Each row has a hidden value. The values are split into ranges, and the band after each row names the range that its value falls in. Each part has its own value, ranges and names.
[ -54   -4   72   94  100  217   95 -282 -453  219   -9  -51   36  146
  109  489  153  -53  -23 -183  163   52  -39  124  -21   89  -68 -144
  -10 -134 -215  -53   81  -86   54 -212   87 -205   77 -275   34  -54
  145  198 -347  247 -289  -83  180  253  322]
Z959
[ -71   27   43   11  397 -429 -340   -4 -395  351  -97  221  -97  192
   28  666 -237  460   53  146  -91  -77  -78   93 -318  210  528   77
  -75   53  318 -228  183 -304  -22 -322   17  114 -476 -283 -349  178
 -133  130  394  525 -107 -169 -221  133    7]
Z108
[-394 -171 -131  -53   50 -327  -25 -318 -223  218  139  -36 -242  142
  221  148  -24  229   20  149  -97 -122    7  116 -350   32  356    7
 -219 -194  174 -284   22 -116   71 -338   70  -45 -119 -271  -75  285
  387    5    9  349   20   61 -216   87  102]
Z29
[ 152   42 -193    1 -217   46 -183  196  -90  253  259 -211   80 -187
   89  139 -113   59   49  -94  339  166  -40  -37  125   70  359  -89
 -163 -281 -133  224 -267   25  118  -58   -3 -275  252 -118 -100  144
 -247  240  -88  110   17 -166  130   84  130]
Z469
[-131  188 -272  154   97 -112  441 -136  120  118 -196  130   64 -207
 -194 -338  302  -84   61 -137   62   19   -1   82  -66  -45   -6  -25
  -82  188  352  134   41    1  172  124   -5   -1  -57 -303  -62  -76
   89   47 -189  -81 -167  140   44  -38 -179]
Z108
[  34  -99   52 -101   64 -224  186   21   80   99  -92    1   34  208
 -383 -294 -194  199   51 -236  218 -108  165  -12 -301   49  281   60
 -238  304  293   26  -47   34   19  122  -11  154 -102 -254  -76   66
   63  -72  328  117 -238 -110 -259  -84 -218]
Z309
[  92  186  236   69  -18   34 -144  193 -187 -229  139  -70 -121  -62
 -198  148   76 -168  -24  -23  -27 -615 -189  -18  -28  223 -351  250
  -14  -77  -70   12   24  118 -276 -116   60  269   91 -118   53    6
 -184   20 -276   -2   77   19  137  162  -16]
Z959
[-198  256 -277  140   -7 -221  307  -52  111  151  -52  209   85 -245
 -136 -186  257   65    0  -40  -31   65   19  154  -27  -93   69 -162
  -64  198  330  140  114  -40   87   31  130  -14  -32 -260  -62  114
  114   -4  -93    6 -133   64  -50   33 -158]
Z477
[ 304  299   65  324  -54  189  -89  272  145 -330 -132 -146  -53 -277
 -479 -155  410 -430  -19 -299   59 -347   29  -97  208  113 -505 -153
  108  -57 -134  187  -92  155 -561  196 -220  349  112  470  -79 -158
 -279 -269 -310 -490  -31   76  236  118 -383]
Z118
[ -29  -33  -42 -219  218 -475  -53   32 -295  310   25  123    9  190
 -105  316 -205  524   -7    3  201 -191  104  221 -451  110  606   63
 -195  335  446 -208  135  -56  -48 -250  -11  236 -327 -265 -335  360
  153  114  673  591 -184 -205 -363   64   34]
Z477
[ 105  205   56   -1 -144   -6   33   90 -284 -174  143  -77  -50  -84
 -137   75   78 -302   14   24   96 -423  -83   84  -40  113 -246  186
   93 -126 -241   89  136  130 -261  101    7  -36  141  -90  -82  -81
 -114   89 -216  -28    2   38   41  326   -7]
Z469
[-165  129    4   80   61 -106  349   53   76   43 -176   82  113   38
 -249 -309  -22   45   38  -91   67  -16   19   36 -308   50   16   44
  -92  174  311   93  126  -48   21   87   93  -68  -88 -376  -18 -100
  178  -23  -13  -23 -296   27  -65    4 -172]
Z477
[-165 -149 -206 -124 -121    6  168  -23 -411  -69  133  231 -120   54
   58  -34    9 -323  205   77 -208  -73 -195   11   56 -114 -181   97
 -116   77 -381  -17  -86   69  180  151   20   32   99 -103   73 -197
   -9  113 -388 -130 -384  -83   34   31  -90]
Z959
[  12   79  -63 -164 -209 -148  109 -126 -363 -122  246   97 -104  -60
 -149  -47   67 -286  131  105  -37 -299  -21  176  -27  -20 -280  152
  -48  -16 -292   28  -22  215   17  198   -4   58  253  -85    1  -89
  -39   91 -102  -30  -65  -38  -58  279  -45]
Z647
[-194   77    1   95  160 -105  281  -22   37   88 -160  110   61   28
 -235 -362  -67    5   73 -185   -6 -149  -93  -42 -261   82  -37  172
 -172  186  253   90   58 -114  103   11  191  -19 -107 -569  104 -121
   71   12 -242  -17 -302   -6    5  -23 -131]
Z959
[  54  183 -259 -207  -28  180    7  -12 -177   22  300  197   82 -173
  -59  -84  124 -172  115  -93  108  174 -192   71  104 -375 -465  -41
 -151   79 -312   -1  320 -206 -147   20   -7  194  162 -118  119  102
  259   11 -149  -41 -201  -21   80  322    5]
Z118
[  31  302  -46  159  -35  209 -293   83 -103  -78   89 -246  189 -304
   53  136  -20  -44   88   16  208 -131 -469  -28   -8  164 -129  116
 -207 -255   31  185 -180   85   85 -170   50  -33  170 -158  176 -156
 -214  202  -63   95  283  -69  239   41   -4]
Z959
[-273   -3   -7  122   72  103  116  -17 -397  142 -148 -192  -68  120
  268  292 -129  116  124  236  -18  -69 -309  118 -451  197  265   65
  -46 -169  204 -179    3   59   28 -264 -157 -101  -55 -123 -186 -181
  211  263   89  254  -11  169   93  -72  172]
Z469
[ 203  160  203   80  448  -13 -216 -354 -184  207 -224   12  -62  159
 -375  140  -34  -90  133  -17   20   -3   71 -159   34  -64  107   34
   65   50  -26  -19  160 -127  -40  144 -195  126 -177 -109 -206 -295
 -403    1  231  -17  147  -43 -167  287 -238]
Z934
[-422   90 -212  137   81 -449  297   31 -159  224 -159  357  -61   78
  129  431  -27  519    8  132 -198  -40 -104  345 -377  256  389    7
  -74  132  555  -89  209 -198  207 -258  250 -118 -462 -532 -276  266
  164  145   21  502 -272  110 -133  -85   55]
Z108
[-273  -19  -25  -91  130 -196 -137 -539 -168  103  150  -85 -138   49
  -74 -156   16   57   42   15  -21 -161   47   72 -263 -102  -43  -33
 -253 -113  -27 -182   34  -38  -36 -215  100   98   33 -202  134  119
  359 -170   60  139   92  -39 -222  290  -53]
Z29
[-184    1 -143   48  -77 -238   71 -349  -36   67   83 -175  -97  -28
  -44 -197  146 -123  -13   90  -29   49  146   96 -230 -162  141 -204
 -159 -150   96  -78   55   32  -91   91  -46  -75  106   99  -51  131
  342 -202  120  -32  135  102 -308  162 -211]
Z546
[-205   21   26  -45  145  -67 -102 -571 -123   78  100 -172 -105   56
 -187 -292   82 -103   53  -52  -17 -201   74  -10 -174 -185  -67  -72
 -222  -16  -72 -144   -9   43  -77 -109   33  159  106 -117  154   -8
  241 -190   51  -12  159  -30 -239  262 -122]
Z934
[-133   91 -187   70   32 -211   37 -291  -19  152   13   97 -112 -134
  -86 -101  -21  129  -12 -190   83 -301 -106   29  131  -21  146  -13
   45  101 -119  185  185  -63 -117 -103  269  -33  -53 -379   28  134
  -56  -24 -250  188   41   54  -61  215  -75]
Z469
[ 104  160  -43   96 -301   72  186  -59 -198  157   46 -192  182    3
  -37  258  229 -168   28   21  288  420  301  222  -78  -12  150 -387
   63 -297  -86   73  -57   96   -2  223 -227 -427  326  195 -251 -106
  107  146  188   -2 -121  -58  -32  273   97]
Z29
[ 214   43   58   67  406 -170 -231  -35 -169  264 -205   60  -26   42
 -226  158  -84   15  104   11   52    3  -42 -188   -7    0  381   59
  -29  155  193   -2   27  -99   10   79 -223  209 -195  -29 -242 -152
 -374   82  314   60   23 -132 -123   34 -271]
Z546
[-198  135 -136  -49  -75 -158 -113 -346    4    4  174  -86    3  -86
 -192 -323   17  -14  -13  -34   42  -10  131   75  -99 -247  -49 -262
 -138  -29 -183   51  143   -2 -256    5  165  -24   89   17   84  143
  289 -323  107  -65   52  -74 -313  373 -255]
Z469
[ 126 -217  -76  -32  269  119   48  -56  184 -155  -83   78 -227  185
   46  583  287  196 -107  187  149  115  -90 -257  481  -50  317   95
 -126   38  357   27   35  101  573   23 -140  239 -480  -22 -179  258
 -309   43  -57  214  307  224  -87 -358 -323]
Z309
[ 181   52  -11 -128  -14  210  176  -56 -131   33  162  125   15  -75
 -123 -140  133 -275   79 -124  164   65 -181  -52  141 -302 -416   33
  -34  126 -222   28  283  -79 -124  141 -126  246  349  -95  187  -54
  231   74 -153  -65 -138   76  160  176    3]
Z469
[ 135   77 -155   40 -293   26 -262  199    4  153  276 -249   92 -173
   41  108 -131   61   59 -121  307   94  -68  -46  109   89  311  -85
 -197 -319 -131  220 -290    7   53  -42   27 -245  258  -92  -35  140
 -275  169  -38  103  122 -160   67   71   67]
Z309
[ -28  177  172   31  -85   -1 -147  198 -271 -240  162  -70  -38  -27
  -36  235   48 -180  -27   83   35 -503 -171    7  -96  229 -237  238
   27 -207 -153    7   71   64 -234 -141  113   -6   40 -173   27  -43
  -75   79 -271   57  -22  -60   85  265   32]
Z108
[-129 -104 -227  -81 -267 -157  110   57 -362  -76  175  193  -98   38
   27  117   25 -192  143   88 -194   -4  -44  160  -26  -38  -61  -68
 -133    6 -275  -18 -118   85   86  178   20  -20   88   70  -54  -13
   14   26 -170  -51 -347 -109  -92   52 -120]
Z959
[  95  -38   31 -207  213 -184   92  -53  -33  163  -71    4   79  138
 -395 -240 -101  226   65 -191  337 -127  190    4 -274   -4  289   67
 -236  381  314  -35  -77  115   47   11 -127  301 -103 -192 -126   42
   71    9  507  171 -207 -205 -222   -3 -160]
Z647
[  55  210  118    9 -137   -9  -98   47 -182 -258  158  -83  -28  -81
 -154   57  172 -303   -1   18  110 -472  -61    5    8   93 -293  156
   81 -171 -235   36   84  111 -300   17    0   42  152  -34   29 -103
  -62   20 -174  -46   63  -32   25  339  -56]
Z29
[-258  -26 -130   33  -88 -212   14 -316 -114   67   56   38 -123   20
    3   82  -12  181  -61   -6   -4 -182   15   92   83  -53  270 -219
   25   74 -152   98   93   95  -72 -110  256  -78  -39 -104   -2  174
   77 -116  -57  199   19  -22 -225  165 -124]
Z118
[  21  -13   27   -6   18 -189   67   43  175  -25 -113  -23   49   93
 -369 -377 -239  103   92 -244  227  -88   60  -83 -259  141   83  141
 -209   38  144  148  -55  -68  -10  162   62  -37 -108 -320   12  -67
  -25 -117  102   -3 -201  -85 -136   18 -290]
Z647
[-160  -25  -25   65   83  240  138 -160 -185   36 -158 -299  -48   72
   73 -173  -34 -165  193  113  116   -7 -203  -74 -324   29   67  101
  -95 -212   56 -104  -95  103   46  -39 -296  -67   78  -39  -61 -373
  193  145   23  -60   50  175  101  -28  -15]
Z647
[ -33    9  -30   86  -77  164  192 -296 -347  124  -23  -32   43  125
   77  505  218  -11    9 -136  226  216   82  240   -1  116  -79 -240
    5 -239 -198    1   11   -8  145  -54    2 -309   86 -127  -62  -53
  160  164 -212  228 -263  -25  139  240  243]
Z29
[ 206 -257   -4  -20   66  223  133   26  394 -329  -93  -16 -162  228
    9  484  320   88 -147  205  292  181  -42 -388  655 -122  375   37
  -28   16  292  159   16  226  572  231 -201  139 -343  137 -118  161
 -352   10   12  102  416  257 -139 -442 -462]
Z934
[ 135  177  150   80 -162   18 -171  307  -18 -299  151  -91  -75 -100
 -176  120  109 -179  -62  -54  112 -478  -95  -77   87  184 -251  139
   65 -183 -157  107   52   72 -376  -28   35  114   79   19    3   47
 -170  -51 -259  -64   52    3  102  198 -113]
Z108
[  71  199  165  224  -44  -15 -253  298 -153 -264   12  -44 -155  -80
 -149  399  134  -40  -64  -75  -52 -555 -151   46   -9  351 -273   49
   82 -175  -77    8   20   41 -465 -197   38  234  -90  114  -96   73
 -198  -89 -274   26  -17   25  171  155  -75]
Z477
[ -86  -57  -66  -97 -237 -127  107   46 -320 -153  203  124 -133   24
   -5   51  -20 -230  107  177 -156 -132 -100  101  -59    6 -189   98
  -91  -79 -235    8  -30  127   63  176   35  -14  163  -30   17  -47
   30   37 -194  -56 -183  -16  -46  105 -108]
Z477
[   2  -51 -292   25  147  -87   26 -440  -83  168   19 -380 -143 -104
    3 -259  173 -217   58 -142  245  -24   44   29 -288  -61  117   33
 -280 -314  100 -121  -24  -66  -49    7 -228  -60   -7  -41 -131   99
  278  -59  -57   17  183  194  -98  171  -66]
Z118
[-104  -55 -236  134   35   -7  206 -286  -62  182 -125 -404 -158   65
   87 -201  104 -211  160  -59  142   53    9   43 -471   15  247   52
 -172 -397  204 -225    0 -147  -88   47 -382 -193  -34  -54 -276  -80
  303   61   -3   13  148  360  -78   43   22]
Z934
[  57  217 -124  166  -20  224 -107  -88 -128   -8  -92 -370   89 -190
  -13   14   43 -130  154   14  265   37 -204   36 -146  122    4  -34
 -102 -328   -1   97 -192  148  -13    5 -250 -124  119  116 -112 -283
  -94  130  106  -38  222   74  152   92  -62]
Z108
[-301  246 -221  114   -9 -230  331    8   50  163  -46  274   54 -158
  -68  -56  177  209   19   54 -110   26  -36  206 -125  -31  101 -109
  -54  213  400   59  149  -58  117  -88  160    7  -89 -357  -87  136
  164   60  -47  124 -162   89  -42   -7  -60]
Z108
[ 109 -110  -58 -148   66 -251  103   44  102   85  -45  -45   29  106
 -371 -335 -192  195   28 -259  333 -102  175  -34 -236   35  323   59
 -259  264  238   88  -74   64   -9  131  -28  147 -123 -174 -114  141
   34 -102  336  103 -208 -139 -254  -48 -272]
Z469
[ 182   17   -7   83 -207  149  139 -189 -177    8   15  -99   84    2
  -59  173  137 -243  -27 -213  332  148   30   54  188  -53 -101 -243
  111 -143 -389  203  122   39 -129  230  -24 -261  297   74   46 -115
   69   36 -161   20 -142  -23   66  269   -9]
Z469
[ -24   45    4  152  152  260  153  -92 -169  123 -209 -411  -54   31
   29 -152   27 -238  129   42  180  -35 -134  -94 -335   49  144   85
  -13 -237  123  -87   -1   57 -120  -12 -372  -93   62    3 -203 -322
  129  153   -7  -94  103  251  120   23   17]
Z118
[ 160   48  -42 -106  248 -291  -47  -45 -197  248  -85   -9  106   74
 -246   86    0  101   23    0  246   44  197   46 -239  -66  482  -66
 -121  266  318  -73   58   27  -34   89 -222  160 -162   40 -324   56
  -17   43  631  187  -96 -209 -335  104 -206]
Z118
[ 238  187  134  -27  561  172 -123 -281  -66  104 -162   82 -106   34
 -471   14  114  -56  119  125  -61  150   59 -178  176 -206 -158   19
  -95  202  151   14   75   73  220  164 -262  440 -193   24 -182 -184
 -391  -85  206 -209  195   43  -66  108 -378]
Z546
[ 219   61   59  -68  332   58  -85 -124   57   45  -48  110 -247  145
 -329  329  -40  273   42  202  -34  229  100  -77  221  -61   56   20
 -104   24  195   69  119   40  326  142 -136  253 -356  -44 -334  166
 -432  -95  183   31  272  187 -143   11 -324]
Z118
[-164  162 -273   79 -104 -207  228 -385   48  126  -42  136  -55 -132
 -143 -169  114   70   54 -147  100 -114   46  138  142  -87  120 -136
  112   74 -119  204  163   -6  -30   79  157 -156    2 -286  -60   14
  -16  -10 -135  105   28  109 -114  249 -111]
Z29
[  28 -174   -1  -96  284   16  -23    1   15  -31    8  138 -275  299
  118  868   89  496 -122  310   50  108  -69  -81  264   59  408  110
 -136   -1  425  -84  158   12  535 -180  -23  191 -591 -184 -309  451
 -243   91   78  464  276  217 -155 -255 -124]
Z959
[  94  218  225   35 -134   43 -158  214 -171 -286  155  -68  -28  -77
 -213   73   18 -229  -17   47   38 -483 -128  -45   42  151 -318  162
   70 -106 -237  130   41  171 -295   18   83   94  165  -26   61 -104
 -203  -12 -193  -96   38  -71   72  259 -113]
Z477
[-213   80  -13  -52   66 -106  -25 -474 -125   48  121 -103  -16  -40
 -178 -325   81 -111    2   30  -16 -118   65   35 -131 -236  -76 -147
 -170   70  -73  -23   60  117  -75  -25  112   92  171  -64  172    5
  284 -204   84  -52   90  -72 -253  273 -191]
Z546
[  55   42  -34   31  -81 -216   56  171  203  -46  -95  -36  114   46
 -366 -317 -225  111   32 -228  236   25  114  -31 -233   98  160  -20
 -169   59  134  213    6  -61 -127  234   81 -104 -116 -147  -71   23
  -18 -189  190  -37 -228 -109 -214   36 -365]
Z469
[ 222  106  -61   31  275 -214 -193 -130  -83  254 -145  -35   82   14
 -272   -2   27  -84  113 -104  205   59  109 -120  -66 -102  410  -30
  -61  109  151  -20   39 -142  -88  170 -270   96 -136   15 -261 -129
 -247   40  434   41   44 -162 -258  158 -271]
Z934
[-137   74 -235  111  -93 -204  148 -366   24  124  -61   92  -58 -103
 -159 -222   61   16   44 -256   72 -222  -22   59  161 -110  174 -170
   77  191 -177  194  104    8 -144   72  170  -34   47 -192   31   -3
  -40  -65 -130   82   -1   38 -143  165 -170]
Z309
[ 115   -5  -90 -173   85 -277   39   33   -6  129  -72  -21   95  115
 -337 -112  -89  269   55 -153  366  -39  239   87 -297    0  435  -54
 -182  298  308  -36  -27   75  -89   69 -190  208 -179    6 -287  123
   79  -36  671  212 -168 -180 -329   28 -221]
Z647
[ -90   15  -19   89  145  235  123 -192 -201  123 -162 -373  -92   77
   59 -233  -88 -265  182  105  117   36 -159 -110 -374  -29   90  123
  -24 -307  -13 -107   88  -31 -120   32 -331 -176   59  -63 -163 -358
  193  110  -27 -117  104  269   55  120   -9]
Z469
[ 181  283 -254  120  -91  107 -282    2  -39   75  152 -252  115 -387
  -49   56   -5    2   93 -183  320   20 -238   69   73  128  -68  -24
 -233 -320  -90  261 -206   15   26  -62   15 -108  161  -98    2   49
 -271  118 -102   67  226  -48  209  169    3]
Z118
